[[ 22  28 -67 -58 -57  39  67  57 -45 -38  64 -60  50 -66 -46  34]
 [ 32  28 -57 -45 -10 -31 -22  34 -27 -21 -38  59 -25 -57 -15  43]
 [ 38   9 -27 -10 -28  -1  50  33  45  54  68 -49  18 -30 -43  34]
 [ 47 -52 -43 -14 -55 -13 -32  23  25  -1 -23 -60  34   8  19 -49]
 [ 63 -61  58 -38 -48  61  37 -59  44   1  20  39  30 -50 -59   5]
 [-66 -52 -60 -44  -4 -67  17  -3  38 -66  41  45  52  -8 -38   3]
 [-49  19  30  -1  10  40  13 -17  29 -57 -19  47 -48 -31 -23  28]
 [-45 -23 -43 -16 -17 -17   4 -60 -13 -40   1 -13  -9 -20  25  54]
 [ 38 -35 -69  24 -35  11  51  49 -61  44 -55  34 -28  30 -65  39]
 [ 36  -5 -47 -19  45  40  62  58   6  51 -53 -62  48  29 -41  -9]
 [ 29 -59 -37 -39 -10 -28  33  27  47   9  57  67 -21  40  23 -31]] ans = 22

[[-31 -21 -36 -57  27  53   9 -20  50 -33  21  33  -9]
 [-57 -21 -15 -54  33  55  -8 -28  25 -45  19  37   6]
 [-25  40   4  63  40  35 -30   1  43 -38  -5  23  -3]
 [  4   2 -19  16 -31  -6  -3  43 -50 -19 -19 -53 -29]
 [-60 -21 -19 -51  32  53  -3 -25  31 -46  16  41   5]
 [  4  -1 -21   9 -29  -9   2  41 -51 -11 -24 -49 -35]
 [  5   2 -23  11 -29  -7  -3  39 -45 -16 -17 -49 -32]
 [  6   7 -20  21 -22  -4   0  39 -53 -10 -23 -48 -27]] ans = -31

[[ -9   3  15  10 -17 -17 -42 -17 -13 -35  62  26 -38  -5   1]
 [  0  -7   5  13  -6 -13 -10 -21 -20  -5  17   7 -24  19  12]
 [  6  -1   3   5   2  -5   0  -5 -11  -4   4   2  -6   8   8]
 [  2  -6   5  12  -4 -12  -7 -17 -21  -5  14   5 -19  17  13]
 [ -5  -8  11   8  -3 -14 -27 -27 -12 -10  30  23 -34  23   9]
 [ -9   3  15   9 -16 -17 -41 -17 -13 -34  61  27 -38  -1   0]
 [ -9  -3  15   3  -3 -16 -34 -25 -13 -17  40  28 -35  20   5]
 [  1  -7   6  11  -5 -13  -9 -20 -20  -4  16   6 -23  19  13]
 [  6  -2   4   6   2  -6  -1  -6 -12  -5   6   3  -7   9   9]] ans = -9

[[-15  23 -62 -47 -22 -47  -9 -17]
 [ -5   8  49  37   0  28 -17 -13]
 [-40  67  67   9  -8  46  10 -15]
 [ 24 -21 -16 -18 -10   7 -14  -2]
 [-42  23 -37 -27 -16  38  -3 -22]] ans = -15

[[  2  -3   6 -15   1  -6   6  -2  -4   8   4  -2]
 [  8   0 -23   7   6   5  13  -8   2  15   0  -2]
 [  5   2   1  -7  -1  -1  13  -5   1  21  10  -1]
 [  3  -4  10   1  -4  -9  -2  -1  -9 -16   9   2]
 [ 13  -3 -10  22  -4 -11   5   8   2  21  11  -2]
 [  1  -3 -22   1   3  -1 -13  -7  -4 -13  -4   1]
 [ 11   5  15  -5   4  -6  10  -6   8  13   5  -3]
 [ -9   6   0  -6   3  -3   7   2   5  59  -2   4]
 [  7  -5  11  -7   4 -12  -2   1  -6   1   0   0]
 [ -2  -7   4  -2  -5 -14   1   2   3  22   0   2]] ans = 2

[[  7   0 -42 -14   1 -32  12   3   8]
 [ 11  19   7  28  17  13  14 -12 -24]
 [ 28  31 -38 -18 -34 -29  19  -2  11]
 [ 25  -7  27  12  26   4 -12  29  16]
 [ 54 -60  44  31  47 -43  20 -18  39]] ans = 7

[[-62 -31  69 -47 -18 -15  28  34 -80]
 [-81  61   2 -80  64 -79  12   3  33]
 [ 58 -34  58  -1  50  83  64 -80 -67]
 [-66 -58  45  71  72 -74  32  21 -66]
 [-21  43 -28  16  43 -62  55  12 -36]
 [ 71   0  44  49  71 -53 -35  41   8]
 [ -4  64  63 -32 -20   4 -27 -31  57]] ans = -62

[[  5  22 -51   9  -9   2 -18 -17  28  31  44  -3  27 -30   2   6]
 [-27 -12 -25 -20 -18   1  -9   2   6  30 -49 -29  -7 -14  26  19]
 [-24 -13 -30 -20 -19   2 -10   1   8  34 -40 -30  -7 -16  26  21]
 [-13  -8 -44 -15 -18   2 -12  -6  17  36  -9 -24   6 -28  25  27]
 [ -7   1 -51  -8 -13   4 -15 -11  20  36  11 -16  19 -37  20  24]
 [-28 -12 -23 -19 -17   0  -9   2   5  28 -53 -28  -6 -12  25  17]
 [ 23  36 -35  26  -5  -3   2 -13  37   1  54   0  26 -24 -16  -1]
 [ 12  -6  57  12  28  19  16  15 -29 -49  26  21 -11  43 -25 -11]
 [-25 -12 -28 -20 -19   2  -9   1   7  32 -44 -30  -7 -15  26  20]
 [-30 -14  -3 -14  -6 -18  -3  -3  -7   7 -62  -5  -5  -3  24   6]
 [  9 -24  54 -11  11   8   0  17 -30 -17  -8  20 -31  34 -18 -24]] ans = 5
---
 67    2  -26  -28  -43 → -43
 77   -9   70  -68   10  -29   11 → 11
-18  -81    3  -56 → -56
 20   61   19   14  -41   23 → 23
 29   26   75  -24   46  -29 → -29
-10   79   59  -49   61 → 61
74  -1   7  41 → 41
-13   46    3   69 → 69
---
[[ 13 -15 -14 -15   9  11  10  31 -13 -26  12  -8 -23 -25]
 [-16 -24 -10  -3  -8   9   3  21 -29  23 -11  19   5 -23]
 [ 11 -24  27   1  30  24  10  16 -15 -11  -4  13 -34  20]
 [-16  25 -11  24 -13 -27 -25   8 -17  25  21 -12  28 -25]
 [-16 -30  15  25 -14 -33  12  22  30 -28   7  20  -3  22]
 [-27 -17  -3 -25 -21  26 -17  18 -13 -20  17  -1  29  14]
 [ -9 -25 -26  12  17  12 -26 -15 -17 -28 -17  29 -32  25]] Answer: -27

[[423 295 420 550 375 472 345 691 732 550]
 [336 334 435 373 617 306 416 522 421 593]
 [268 552 372 375 373 384 549 382 509 498]
 [390 151 259 629 415 626 557 368 333 478]
 [478 379 204 175 590 519 388 412 465 352]
 [475 451 332 320 497 477 498 561 375 398]
 [328 452 295 423 312 478 197 411 372 415]
 [434 355 578 275 176 463 424 515 349 565]
 [618 590 293 528 458 394 307 346 321 773]] Answer: 434

[[57 57 61 57 58 60 59 62 56]
 [60 60 49 61 60 54 56 48 64]
 [63 63 38 65 62 50 53 33 72]
 [70 59 69 59 58 71 58 65 48]
 [68 56 84 55 55 78 61 83 38]
 [40 56 43 56 58 40 60 49 72]
 [43 49 83 47 53 64 67 91 44]
 [72 60 68 60 58 71 57 63 49]
 [62 61 50 61 60 55 55 47 63]
 [35 53 49 53 57 41 62 58 69]
 [56 59 50 60 59 53 57 50 65]
 [18 47 55 46 55 34 67 71 69]] Answer: 56

[[ 762  155 -429 -561  272 -360   26 -551  134 -448  144  191  287  637
   442  611]
 [ 572  510 -548  -30 -135  118 -400  189 -577 -420 -220 -611 -112  -71
  -145  367]
 [ -40 -204 -466 -209  558 -167  764  320   -5  176  548  480 -584  599
  -532   10]
 [-108  327  649  627 -513  -99  -58  544  427  221 -131 -544  -25 -213
  -281 -614]
 [-528  490  -41  542   37 -123  621 -152 -561  343   -4  -48  158 -278
   516 -450]
 [-410  550   76  129  508  634  396  121    7   17  299   12  566  451
  -348 -466]
 [ 238 -314  499  461  185 -503 -443  460  458  125 -259  369 -188   19
  -523  446]] Answer: -410

[[5 5 5 3 6 4 4]
 [7 6 7 2 5 2 3]
 [4 5 4 4 4 4 5]
 [3 3 3 5 3 5 4]
 [4 5 4 4 4 4 5]
 [5 3 5 4 3 4 2]
 [4 4 4 5 3 4 4]
 [5 3 6 3 5 4 2]
 [4 6 4 4 5 4 6]] Answer: 5

[[5177 6091 6465 5713 6927 3717 4818 4041 6436 3148 4241 2908]
 [5166 4583 7394 3847 2917 5441 2525 6119 5374 5907 5929 4610]
 [4698 5984 5824 3656 3615 7332 4353 7090 6842 5295 4600 5219]
 [4248 5752 7666 4116 2431 5521 4629 5756 5889 4386 6593 5270]
 [5080 5569 5410 4237 5341 5044 7445 7541 3505 3423 3877 5705]
 [5699 3194 5006 4324 5043 4681 5849 6294 5146 4826 6615 1671]
 [5558 3832 4503 2314 4766 4066 7472 5786 3844 3705 3522 5164]
 [4869 5762 5438 4580 7509 4379 5709 5012 4711 3824 1639 4425]
 [5807 4927 2961 6609 6876 6440 3824 6012 4757 6666 3883 4512]
 [5416 6463 2481 4994 5240 6986 5700 6563 6239 4518 4585 6394]
 [3444 3814 4690 4019 3556 4987 8362 4188 3623 4700 5938 4858]
 [4735 7305 3305 7179 6819 5694 4928 4740 6309 3939 5058 5100]] Answer: 3444
